Each row has a class, written after it, and each block has its own classes.
132	-121	106	44	45	-116	221	-73	93	147	54	82	-5	70	81	305	-54	216	90	262	-209	260	-23	148	24	128	201	39	8	110	-6	-69 => rarad
-171	126	-84	-177	281	99	58	-214	116	-67	3	135	-97	-160	-31	327	108	157	128	348	-343	51	85	48	107	5	-3	-127	-223	43	-220	-35 => tigi
-44	-568	-374	22	-246	3	44	239	269	33	-198	-186	-347	45	-40	-103	-281	-193	-199	-47	228	211	88	153	122	2	-224	-70	71	-133	-199	-64 => rugo
-108	349	-94	-27	-280	172	21	-260	-153	-127	12	239	-173	-40	108	-208	262	-143	-229	-21	113	-142	-30	-267	61	-20	-87	-65	-226	-253	-106	1 => rugo
-108	-86	-112	182	-10	17	-77	-264	169	-111	-173	166	-134	210	21	224	25	-61	-60	92	-115	121	-5	58	-83	-133	62	0	126	0	-165	-183 => tagag
-71	-364	341	-85	-66	-168	148	203	-309	372	-92	-42	-77	-15	-257	-211	-117	-47	36	-247	235	-22	30	204	96	45	-91	186	316	4	29	19 => dalu
12	39	-5	-90	87	-9	140	-86	-150	187	-191	133	-21	106	219	296	-3	57	200	207	9	260	-47	94	76	94	-53	304	-52	121	-7	-171 => rekur
-214	65	239	-58	142	189	55	-141	-170	-41	-24	54	3	-216	39	200	-2	183	96	136	-375	165	-4	-107	152	-92	21	44	84	138	-263	-2 => mune
-175	-13	-159	-11	70	-287	-222	-51	129	-57	221	297	191	35	-241	-190	177	50	-97	-187	157	-548	188	152	-169	-87	3	-199	-28	-213	-146	-277 => tigi
5	-71	113	141	73	-183	-258	-70	259	-199	24	22	462	77	225	-40	159	172	-178	127	208	106	-12	101	-132	87	-168	-16	42	-55	-304	-375 => dalu
59	-124	-291	12	146	-19	116	37	152	127	-204	125	58	-37	-89	76	60	67	192	107	-90	-92	137	34	26	-5	40	3	7	62	44	-181 => dalu
146	102	-50	63	332	-159	-55	146	132	135	198	-14	427	141	162	139	132	-10	190	66	169	166	-137	-283	38	106	-116	12	8	44	261	-152 => tigi
-44	-97	-243	79	-218	70	59	389	135	55	-123	-225	-105	225	103	-11	-25	-153	-150	199	110	339	35	-414	177	57	-316	-15	-54	35	-36	-308 => mune
146	214	-233	236	-104	189	-141	43	177	101	340	56	3	249	-24	5	35	86	66	290	-64	121	-33	-22	-164	-266	350	-240	-278	86	144	-219 => gupiv
-291	-25	-99	-70	163	85	-157	-154	16	109	184	90	-82	102	-224	-154	60	-114	164	25	4	-199	135	-72	-14	-278	58	-58	36	38	64	-16 => tigi
46	-263	-44	-63	-17	172	-80	10	-15	67	-32	-30	-126	-151	-35	-234	-18	243	69	-11	150	-148	36	-119	-28	-68	221	104	211	155	86	59 => tagag
32	-116	43	-131	151	-30	40	318	-177	199	-183	129	71	-65	-61	82	141	-16	124	-90	171	-81	-42	-13	119	153	-266	164	64	169	69	-55 => rugo
107	-239	-56	65	-101	-68	175	-143	214	-3	-45	-100	120	5	22	83	-62	91	70	137	21	221	30	196	-80	62	245	-44	-38	116	-8	-238 => Kimur
203	295	44	51	618	-461	663	-154	-222	-59	-33	-204	246	-318	18	215	-130	540	402	305	-138	82	-125	420	207	358	-434	381	5	-110	-102	246 => rarad
-322	134	-115	-80	145	37	59	-41	86	-2	-46	304	46	231	-34	268	182	-289	69	-86	-85	-198	5	-42	-26	-193	-214	26	133	125	39	-75 => mune
-19	-151	-75	5	-109	189	128	-138	205	14	-48	11	71	-45	84	271	30	-126	119	76	27	154	-112	3	83	-3	155	-29	-12	142	-48	-206 => mune
135	315	32	99	-2	-14	178	-223	-112	44	13	151	-71	73	1	242	-76	-46	11	217	-468	42	31	126	50	66	-83	-9	-38	-77	-265	55 => tagag
74	574	241	-78	152	229	-176	-204	-420	118	72	841	-202	62	2	375	211	-9	330	-112	-842	63	200	119	184	-187	162	312	-46	146	-46	-129 => rugo
-2	192	152	138	110	-164	-395	-68	-313	149	39	379	146	113	468	184	49	130	109	63	62	138	-147	0	217	139	-260	125	141	248	-166	-122 => rekur
198	82	-63	54	-377	16	-38	-62	25	-95	90	-125	-107	69	-27	-146	-32	-108	-78	-119	97	-78	31	103	-183	-54	124	-50	68	-138	-1	-143 => rarad
-252	-205	205	-291	-132	-28	271	-113	122	-47	96	-109	65	-52	77	515	-68	16	66	-112	139	-103	-203	65	70	192	359	-102	-142	377	234	117 => rarad
141	355	182	-27	-243	31	258	-197	-227	-149	20	95	-1	153	-22	244	208	-185	-145	73	-157	208	-18	131	30	30	-373	47	-153	-227	-343	-251 => Kimur
-72	-14	-134	309	348	16	63	-149	-51	194	-212	353	-221	113	-159	11	19	128	73	346	-396	247	133	-138	135	48	-71	7	-4	72	-280	-117 => Kimur
-127	-82	298	-90	-352	-18	-465	-146	137	45	317	-336	68	-256	-26	-437	-180	151	-57	50	68	-397	89	450	-175	-78	542	106	414	405	-6	264 => Kimur
-127	-136	-86	-50	-34	41	231	-135	49	136	-26	62	29	-3	-209	194	40	-29	211	50	-76	28	1	122	189	19	-27	82	53	229	-77	-244 => tigi
-299	117	-899	219	230	-15	-265	25	490	35	-53	269	174	480	-91	86	364	-183	340	87	69	-387	-26	-155	-40	-231	-463	192	-16	-137	385	-428 => gupiv
-234	-219	-289	-90	97	199	-147	174	84	161	-139	-103	-299	-92	-68	-179	-241	-37	50	-51	114	-242	16	45	-14	-282	184	-3	-10	20	296	437 => tagag
-5	-55	-114	-5	58	33	90	169	73	128	15	-212	71	31	-200	-46	-114	-27	99	-23	105	3	18	60	-108	-111	101	-112	-73	33	158	-77 => Kimur
-353	-228	-101	-199	141	299	88	104	239	81	135	-43	-76	-89	-153	-33	-188	-186	194	-137	-183	-109	82	17	231	-237	-120	-60	102	172	65	222 => mune
-11	66	-113	172	-282	180	-86	-224	-67	-97	61	279	-469	-10	-120	-16	-135	-59	-141	-84	-296	42	67	256	-17	-248	378	-89	-146	-106	-174	100 => rugo
237	-3	445	2	149	-106	87	-288	-364	-294	66	-32	256	-316	-14	-111	110	75	-112	28	6	-259	-17	81	-179	153	-84	78	-122	-442	-436	229 => gupiv
-320	271	-182	-74	-22	405	-223	-40	48	-105	249	115	-251	181	-110	89	331	-496	203	125	-156	103	172	-312	117	-415	-221	51	-107	3	-117	-483 => rekur
-67	-71	-143	77	-412	-78	369	-163	145	-42	-72	108	-197	169	-79	5	-208	-294	-145	-293	-12	-179	-3	197	98	-14	60	-233	-119	-130	81	126 => rekur
2	-9	21	110	-23	80	141	-201	4	55	-40	252	20	61	-99	-98	70	-33	-66	105	-7	9	-43	243	-35	21	-194	-6	-101	-183	-330	-158 => tigi
-69	-10	-34	98	-80	-202	192	-187	-100	-17	-52	149	29	65	-4	-2	65	-73	-130	96	-192	231	99	56	28	169	-279	-7	7	16	-353	-186 => rarad
251	203	75	176	19	-140	-663	-130	425	280	-347	-211	260	115	287	-98	-135	206	-94	232	84	117	26	-2	-302	8	869	172	312	16	332	6 => mune
147	33	95	47	-126	-36	-124	41	-118	107	8	223	52	69	162	-134	129	-87	-125	-49	160	81	-22	-23	-119	152	-134	-36	8	-126	-161	-245 => rarad
-99	72	-63	51	-27	-138	275	-41	-141	29	22	292	62	143	148	12	78	9	-128	112	-92	239	59	-20	81	43	-288	96	-176	-71	-220	-192 => rekur
-63	-295	-38	-79	-54	-21	-132	229	-27	9	165	-114	-3	-9	-172	-168	-108	-17	-209	-212	-74	-166	105	-85	-102	-131	20	-11	213	130	31	330 => rarad
-79	161	226	-143	-94	-168	-78	-108	-22	5	-96	-168	110	75	43	-122	-15	148	-250	-18	42	-38	38	-90	-145	72	228	36	41	18	171	232 => gupiv
40	-230	5	-193	146	38	-2	41	19	47	-46	-349	305	-182	-119	-286	-144	82	133	-102	128	-156	137	64	9	-139	-63	57	196	146	75	243 => gupiv
63	234	-280	114	30	119	223	-159	209	90	-249	-51	-71	-169	245	2	64	-83	187	235	-98	564	-118	-24	177	53	-6	87	-45	23	184	-29 => gupiv
34	18	164	-172	66	-118	234	101	-16	11	-81	-546	38	-91	-213	-209	-362	75	-96	-311	254	-129	-51	96	-265	-50	318	35	116	-154	364	441 => tagag
112	49	-211	323	120	-114	-462	30	175	79	155	282	10	156	142	163	76	102	149	188	-64	-102	-23	79	-62	-114	249	-72	60	74	90	-164 => dalu
381	584	-170	289	138	-182	21	-234	-163	-175	130	108	259	-70	105	80	142	39	177	-58	-241	-39	-124	-72	49	116	-214	115	75	-169	14	9 => tagag
-81	134	202	-62	-144	53	263	-214	-230	-140	138	-38	-20	-89	-36	82	-48	35	-36	-38	-80	-43	-46	31	48	-13	63	88	-62	-21	-180	52 => rugo
20	-120	-42	-11	188	-9	-161	-64	100	15	-16	60	115	-74	125	206	97	224	138	205	80	-166	-66	33	-105	4	180	-24	46	127	43	-21 => Kimur
-248	96	-65	-178	209	-97	25	-53	101	70	217	263	142	205	16	202	78	-26	96	-97	-35	-114	18	28	-19	-140	-48	-49	33	135	170	-15 => tigi
227	-200	106	81	-63	-43	-106	-99	-137	107	-93	-143	-226	-125	-77	-133	-232	-57	-119	-44	61	144	58	177	-194	-48	281	-102	278	-155	-234	126 => dalu
127	34	-139	19	-47	105	-65	56	42	-52	88	50	113	20	32	189	48	116	83	57	-113	-86	-52	23	-88	-31	9	-76	6	203	-32	-105 => gupiv
-315	-303	27	1	173	19	-23	145	-101	-29	320	103	-102	175	-511	-144	59	24	39	-233	-408	-31	239	-218	172	-465	-142	49	209	150	136	173 => tigi
-170	-330	14	88	308	-26	214	-152	268	48	-133	296	-168	-18	-115	136	86	21	109	239	-179	71	17	95	85	147	76	-43	-157	-19	-40	40 => rugo
89	-185	101	92	100	-80	-74	63	17	-35	98	91	135	-58	51	156	-5	97	30	71	-43	-2	0	23	-41	82	126	-85	-41	102	-145	-140 => tagag
55	-74	42	-14	115	-80	175	18	-218	108	-209	-130	89	-33	-96	-95	-148	50	82	-100	96	-30	-16	68	-108	102	-24	154	67	3	43	92 => dalu
-80	173	320	-19	53	-45	89	-206	-352	196	-126	125	36	43	-113	-88	-12	170	69	-124	-42	-112	27	-82	26	-65	277	303	163	53	136	60 => tagag
3	-28	-86	176	162	16	-213	45	-48	84	6	417	-19	89	22	292	121	-61	84	-19	-86	17	-97	-6	40	-62	28	-4	-45	11	-69	-170 => tigi
155	482	418	305	-696	-111	163	-143	-229	-455	313	155	-301	239	-202	7	10	186	-757	-57	-490	-119	50	136	-231	-171	250	-7	-19	-420	-504	3 => gupiv
54	-347	58	49	-191	91	408	-64	-39	-107	-143	-383	-17	-100	-270	-232	-290	-119	-44	-336	400	145	-179	198	128	127	6	85	-260	-163	67	194 => mune
108	-144	-162	111	7	19	-194	181	128	-23	63	106	-12	80	43	76	23	-35	-19	-21	7	45	-6	-64	54	26	-169	-102	8	21	-110	-158 => rekur
-42	36	121	-244	-35	248	-166	-28	-129	175	-123	163	-74	-74	102	33	52	117	35	-1	46	-44	-21	-155	184	153	86	54	-40	305	31	89 => mune
-2	-156	-167	-125	57	387	424	-79	34	272	2	316	-211	74	-170	309	-35	-73	247	1	-275	54	-83	149	129	-133	-93	-106	58	240	21	104 => dalu
98	-86	-291	213	71	153	113	-13	120	161	-41	164	-110	238	-48	22	-22	-59	139	160	24	255	18	58	-93	-242	85	-99	-130	-103	33	-281 => dalu
-175	-333	242	-116	-52	365	459	-155	-491	-147	22	405	-299	138	-330	344	48	-185	-42	-23	-359	461	186	-226	416	139	-402	-36	-506	194	-767	-421 => mune
322	-12	-394	128	201	48	-435	368	113	41	119	-109	284	-13	375	199	-101	-29	236	-27	175	-8	-239	-17	25	-79	-233	-39	83	112	251	174 => rugo

A new block, with new classes.
-235	-102	176	-36	-5	-55	-22	5	-233	-124	-31	349	71	68	58	-49	27	-2	-316	101	-228	25	198	34	258	233	-85	151	-116	168	-192	17 => gor
84	93	-8	-148	25	133	-17	-165	-18	-170	170	272	34	66	12	86	-118	32	-86	-523	-91	-27	354	101	-188	364	-260	93	-28	186	39	11 => novol
14	248	-50	254	-323	20	96	49	-128	164	-117	-61	-101	-20	-81	-84	37	143	21	403	628	-43	-75	172	200	-61	141	188	-148	20	-100	25 => Gud
233	245	-366	219	-292	-246	190	-289	106	-647	242	-439	64	-268	-22	117	172	262	287	421	260	6	231	-89	-280	334	-50	127	-333	-506	133	58 => Gud
165	23	323	61	243	-56	146	89	76	-264	82	7	-215	147	188	-49	-43	274	-98	-346	50	41	141	15	109	166	53	154	-207	130	-236	180 => Mup
-51	78	184	-46	143	81	93	65	62	219	-39	-46	-34	89	-19	-3	-212	207	-203	-312	53	-79	93	120	65	185	21	253	-254	101	-68	203 => Mup
-100	-29	475	41	28	154	176	133	-616	-120	-457	429	-336	-111	207	-164	41	121	-97	327	331	166	-350	85	365	-534	-120	437	-112	335	-87	235 => Gud
448	-52	-259	-177	64	-202	59	-321	-370	-568	278	432	-82	-64	203	258	193	72	335	35	88	535	375	43	-243	-68	-30	57	-218	72	313	148 => zovog
-9	-40	-27	-47	-134	33	7	-66	161	-181	97	572	105	-110	-30	215	-81	-48	-141	-210	-128	231	211	266	37	89	-5	105	-194	154	41	-1 => fego
-109	10	127	-110	-387	217	14	162	-193	343	223	782	-102	-316	-124	-131	163	-161	-520	-407	162	-163	-200	110	586	-172	191	289	-67	293	-423	222 => kar
-44	225	-58	126	111	83	80	-70	371	-339	-16	-251	35	61	55	58	-159	253	187	-131	64	-100	192	210	-195	68	-172	33	-120	-175	134	-157 => supel
79	79	-94	-145	419	40	-37	-429	353	-186	-526	-623	39	53	-182	-324	-113	365	779	254	191	-495	215	-142	-71	-355	-371	163	104	-94	570	-74 => duti
-49	144	-21	-166	87	245	116	-128	-66	-124	60	104	-89	-64	101	-22	-114	193	-16	-245	130	-134	230	8	3	167	-96	424	-169	306	-74	178 => gor
-314	-79	160	30	-414	119	196	149	-408	503	58	14	-18	266	-174	-2	-105	-163	-411	122	-48	-185	-128	38	-246	168	83	-6	270	182	-276	125 => fipo
-120	117	-7	-205	93	-140	111	-5	-171	-277	124	-10	25	245	196	68	-32	256	-119	-448	-130	278	308	-9	-233	395	-92	138	-27	146	-449	48 => zovog
50	-220	93	275	-393	-106	85	214	-181	40	369	682	-32	-480	-183	258	-102	-307	-285	-300	31	244	24	216	609	159	377	211	-136	306	-20	327 => novol
-156	-273	162	265	-183	-122	-83	-31	-827	133	65	559	159	-283	-181	166	124	-335	-209	133	-351	144	49	-193	261	180	-65	-99	306	377	-386	25 => podo
43	250	122	-79	128	287	63	43	-90	87	26	124	-173	-94	252	-71	1	147	-31	-220	222	2	-103	38	54	-353	11	243	-203	197	-6	120 => sades
-287	52	130	445	-329	-199	-31	111	-171	302	161	-170	127	384	-147	-211	-101	-64	-256	419	-178	-327	273	-48	170	274	-349	-257	148	-57	-460	67 => sades
-101	125	215	115	-224	24	113	24	-202	89	122	337	-77	-96	30	-86	-5	-26	-186	45	0	134	92	57	216	-136	-32	329	-164	238	-239	102 => gor
-175	462	-137	34	184	123	14	-221	178	-553	144	-249	168	75	18	-175	-20	371	281	-65	-216	-37	356	43	-305	-172	-435	-31	-48	-265	-146	-19 => fipo
220	187	-19	154	-78	178	-244	103	-65	129	262	232	-233	-112	74	9	123	-140	-216	581	517	35	-126	5	244	42	140	187	-327	142	104	-80 => Mup
-193	13	37	54	-134	145	188	80	-652	-37	-135	71	-37	190	81	-33	-165	46	-22	-41	210	158	24	77	-99	-97	-40	-34	212	279	-84	248 => fego
-136	107	49	-172	-216	216	-42	-38	-224	169	43	292	-100	192	-19	-109	9	-79	-306	-144	-12	-38	-76	4	-47	-19	-38	-95	228	309	-426	216 => sotib
-50	-91	157	-59	-265	-105	47	36	-81	268	-58	-39	84	281	-55	44	13	11	-331	-257	-131	58	-86	-101	-129	302	90	-199	175	105	-365	90 => fipo
-83	-101	-90	153	-130	34	13	-9	568	26	-204	-580	213	-309	-186	-49	-102	118	410	472	173	-445	-171	-92	-36	-190	-30	420	-270	-334	763	33 => kar
23	236	205	-106	60	255	125	121	-184	-162	-124	209	-123	97	395	-64	76	155	36	-377	-11	409	-186	49	-112	-312	-44	17	63	193	-167	-160 => novol
152	72	-260	-67	274	67	-109	-84	-341	-3	-8	153	-44	-230	46	-94	70	-95	223	-77	120	-53	29	12	111	-189	18	-8	96	130	87	-18 => sotib
-157	-171	144	20	-212	152	177	81	-51	187	-24	67	32	-89	-74	155	-233	2	-138	-367	-61	-276	-47	99	-10	319	-132	219	91	274	251	344 => Gud
-306	-113	206	-73	280	149	-62	26	-309	206	-361	-129	-9	113	66	-129	-157	-98	144	-276	-228	-450	-337	-192	104	-308	-147	-222	567	385	-49	26 => gor
109	59	13	-157	-215	-36	-16	-26	-86	319	136	172	55	76	-8	43	126	-10	-152	-164	-77	61	46	-147	-134	231	-11	68	58	243	-255	1 => duti
131	141	-527	-303	68	-143	-165	-308	158	-12	49	-157	-47	61	-95	-351	188	60	351	453	179	-63	247	-110	36	-457	-57	-75	46	-149	0	179 => zovog
7	-482	-225	142	-13	24	96	-54	-78	147	-122	-85	319	-205	-273	75	-379	-408	185	-619	-324	-477	35	14	-4	263	172	-266	359	-16	317	3 => gor
-56	-330	400	277	305	-170	261	129	-350	-124	17	-16	-56	97	109	24	-273	57	1	-122	-366	-35	234	8	214	-49	-91	-13	-106	1	78	315 => podo
23	116	-21	-366	-43	268	61	-194	56	80	-207	-110	-117	4	-117	-135	-84	89	93	-229	374	-363	-61	-182	-111	-19	87	197	150	268	-129	261 => zovog
8	72	-289	-155	4	122	-132	-30	-265	61	15	-280	104	39	56	-142	157	-155	177	256	-77	-85	-225	-275	-325	-94	-115	-486	527	-17	144	-219 => zovog
-156	-184	64	-10	-217	-98	25	85	-156	174	-84	20	206	86	-59	112	-114	-105	-96	-87	-166	-137	41	18	-62	427	-78	-70	203	181	215	138 => zovog
102	194	3	-103	-70	116	-104	-236	200	-311	307	263	-38	26	-87	20	-112	43	-218	-25	77	-71	335	127	-105	286	-113	270	-379	61	47	209 => zovog
-77	-159	42	37	-34	-5	-38	138	197	184	87	34	119	53	-64	85	-60	-47	-166	20	-119	-13	79	96	-35	139	74	-53	-51	20	172	-31 => sotib
-16	148	109	-170	-294	-49	166	-60	-625	193	-85	38	28	89	14	-92	226	-29	-127	9	10	282	-27	-193	-329	-21	-41	-163	324	133	-297	-15 => kar
226	124	142	-181	63	166	119	30	-218	-133	-26	17	-61	11	251	-101	216	155	-41	-60	86	256	-50	-173	-250	159	80	130	-41	116	-23	-159 => Mup
71	17	144	105	-117	211	118	224	-694	110	9	217	-109	-161	181	58	240	-203	-129	266	264	149	-193	-96	-97	147	80	181	-11	30	79	-205 => fego
136	92	-128	-231	111	-17	115	-103	-152	-50	-371	-276	52	-115	212	-27	171	140	349	-10	57	300	-242	-206	-372	-369	27	-124	230	14	103	-211 => fipo
25	212	-48	-46	359	93	3	-91	-75	-459	107	-194	4	-133	180	6	48	201	12	-41	-8	73	71	-142	-223	-7	-7	42	-193	-104	-136	-117 => gor
-188	140	359	75	160	194	1	-2	-351	110	-167	-241	-123	340	135	-19	-131	117	0	89	-85	-170	-128	-140	-162	147	-336	-107	320	341	-54	-116 => sotib
-132	45	136	78	-286	116	97	106	-401	318	-5	91	-51	316	-23	-117	-79	-138	-314	14	40	11	4	-23	-2	64	42	-313	346	227	-422	9 => supel
4	-135	148	168	-31	17	-89	64	11	-86	-20	107	164	-39	23	105	6	-32	-129	-60	-171	15	-107	-146	53	171	54	-125	-40	40	-147	-64 => Mup
-70	134	-147	-116	37	171	45	150	-359	95	-99	187	-29	-37	168	-25	22	-256	99	-142	99	231	81	179	-86	-24	6	31	193	12	118	-245 => supel
226	-85	-102	-51	-14	59	-17	265	-71	-135	255	293	-92	-111	80	123	58	-120	-230	-174	60	335	-122	63	209	457	250	-116	83	161	-136	-264 => duti
29	21	152	49	-40	104	84	185	110	178	94	166	-117	-52	93	91	-39	83	-82	-47	93	136	-60	152	170	-31	48	229	-153	206	149	-43 => duti
64	-2	138	64	53	-20	85	48	-56	56	153	115	-5	21	19	132	3	151	-158	-307	-46	24	103	77	6	233	-16	66	-136	83	-24	114 => fego
-133	-307	-403	-217	-83	69	-245	50	84	321	-189	-179	-19	-195	-139	-6	-114	-757	105	502	92	-600	-397	-83	89	174	277	-77	427	-15	719	-372 => fego
87	286	-463	-367	23	193	177	-290	81	-372	-303	-647	-100	-30	-9	-399	175	393	610	268	771	-317	231	-231	-173	-138	-98	290	3	-396	108	36 => podo
-46	33	-45	-210	100	49	105	-23	-484	-224	160	692	-14	-149	79	-238	58	44	116	-607	-137	228	325	209	219	-528	-106	126	174	379	-146	367 => podo
-167	-252	34	-54	-194	-83	118	88	53	221	-88	223	141	94	-150	87	-166	-180	-35	-242	-149	-240	226	152	68	441	39	145	153	209	-2	21 => gor
-46	366	47	129	-311	-68	26	30	324	19	519	256	-70	140	14	30	100	276	-202	6	-71	264	285	180	96	162	-226	233	-277	94	-482	97 => zovog
37	188	-421	-282	258	2	-2	54	619	-173	285	-222	54	78	-16	-130	-34	269	-125	-145	-233	-55	82	43	-308	-86	190	-182	-147	-251	-581	221 => novol
-145	179	-26	359	-174	134	123	208	-169	-246	388	465	-151	-51	9	-45	114	178	-123	-63	361	84	180	417	219	-483	-30	41	-211	-74	-382	348 => zovog
-81	151	-155	-253	4	185	-35	3	-268	-272	-129	430	-101	-356	241	-152	261	-101	69	108	220	336	-149	55	186	-565	126	297	-63	84	42	-104 => fipo
19	147	314	88	23	45	42	225	-337	170	180	4	-182	223	160	-7	67	47	-386	-78	50	63	-112	-59	64	266	99	-65	-46	114	-282	157 => fego
-75	22	48	6	-7	-12	69	153	-235	221	202	304	-69	-5	-31	-14	-56	-1	-135	-311	-86	19	104	128	266	184	-42	132	101	302	-258	135 => Mup
123	-271	-246	79	-47	-155	38	153	377	415	-240	-807	185	31	3	5	-212	-134	75	-66	-12	-14	-328	-216	-34	1	474	-403	48	-381	263	-18 => fipo
-56	88	97	315	-325	108	-104	184	-168	747	304	-59	-93	101	-150	98	-130	-373	-762	41	-101	-134	-503	-33	-32	188	369	-299	-8	-20	-618	-112 => novol
-247	294	90	-278	-63	8	169	-322	-589	-127	-149	136	165	-212	-8	-258	34	121	0	-314	-305	4	282	-354	-17	-140	-249	234	111	233	-591	387 => kar
241	287	-214	-36	241	317	0	-116	-298	-624	220	292	-321	-408	211	237	125	86	134	-168	464	309	-115	131	-27	-274	75	272	-398	-147	15	236 => fipo
303	91	-314	-339	-65	57	50	-190	-27	196	-248	-124	-152	-200	-86	114	121	58	375	97	777	-159	-59	48	-214	-55	382	416	-120	132	497	268 => duti
14	-206	-106	524	-390	192	-44	200	-95	64	289	585	28	-431	-166	100	-95	-437	-198	37	249	-159	-33	421	557	-125	149	-33	-191	-87	440	12 => kar
-8	250	-1	-152	-91	-130	106	-68	-752	411	-155	271	-195	30	118	-173	235	-26	184	91	111	206	28	-91	116	-564	-214	11	283	243	-371	382 => supel
-25	99	164	70	136	198	266	62	-796	126	-380	-522	141	23	186	-254	9	126	143	-285	8	76	-343	-297	-323	-392	97	-327	306	-140	-63	-56 => sades
-99	277	302	-180	100	345	154	69	-563	45	34	37	-189	-7	228	-120	174	232	-332	-75	89	54	-245	-257	-6	-6	13	183	-6	216	-436	-10 => fipo
-116	173	-112	139	-305	-97	29	88	263	32	153	-51	42	162	39	7	137	65	-74	258	168	207	258	257	-173	77	43	147	-195	-171	20	-123 => fipo
152	-234	410	317	48	136	51	447	-35	110	-75	80	-152	123	268	124	119	14	-209	201	116	253	-479	55	154	-64	259	-203	-63	33	148	-288 => Gud
-185	-96	7	334	-63	-72	-184	-44	28	296	-105	-317	197	87	-159	-58	-202	-150	-14	469	-246	-471	-211	-36	123	-103	-133	-207	-64	-271	267	15 => sotib
210	2	236	12	-262	113	-92	54	-135	109	429	899	-176	-328	191	132	344	-39	-507	-110	-2	591	-209	108	367	-337	150	188	-336	384	11	35 => Mup
-184	97	94	-252	-159	-103	55	10	-336	468	-287	-356	-16	98	-23	-99	13	-73	-114	218	-4	-185	-176	-282	-195	278	-105	97	336	221	-110	155 => fipo
-37	-259	225	310	-537	-292	-10	62	-96	612	275	127	16	-67	-315	299	-212	-277	-385	193	141	-42	16	-100	384	278	280	194	-243	214	-21	320 => zovog
380	-119	-224	-10	629	151	-243	-55	175	205	-283	-543	-79	-4	55	-138	9	72	302	-137	254	-244	-369	-204	86	-467	408	-506	146	-50	267	-56 => duti
21	-92	-10	40	-32	-65	34	-24	-292	-1	26	233	79	-270	9	118	136	-164	-98	73	-52	83	132	-79	45	144	89	146	-126	-27	-28	-65 => fipo
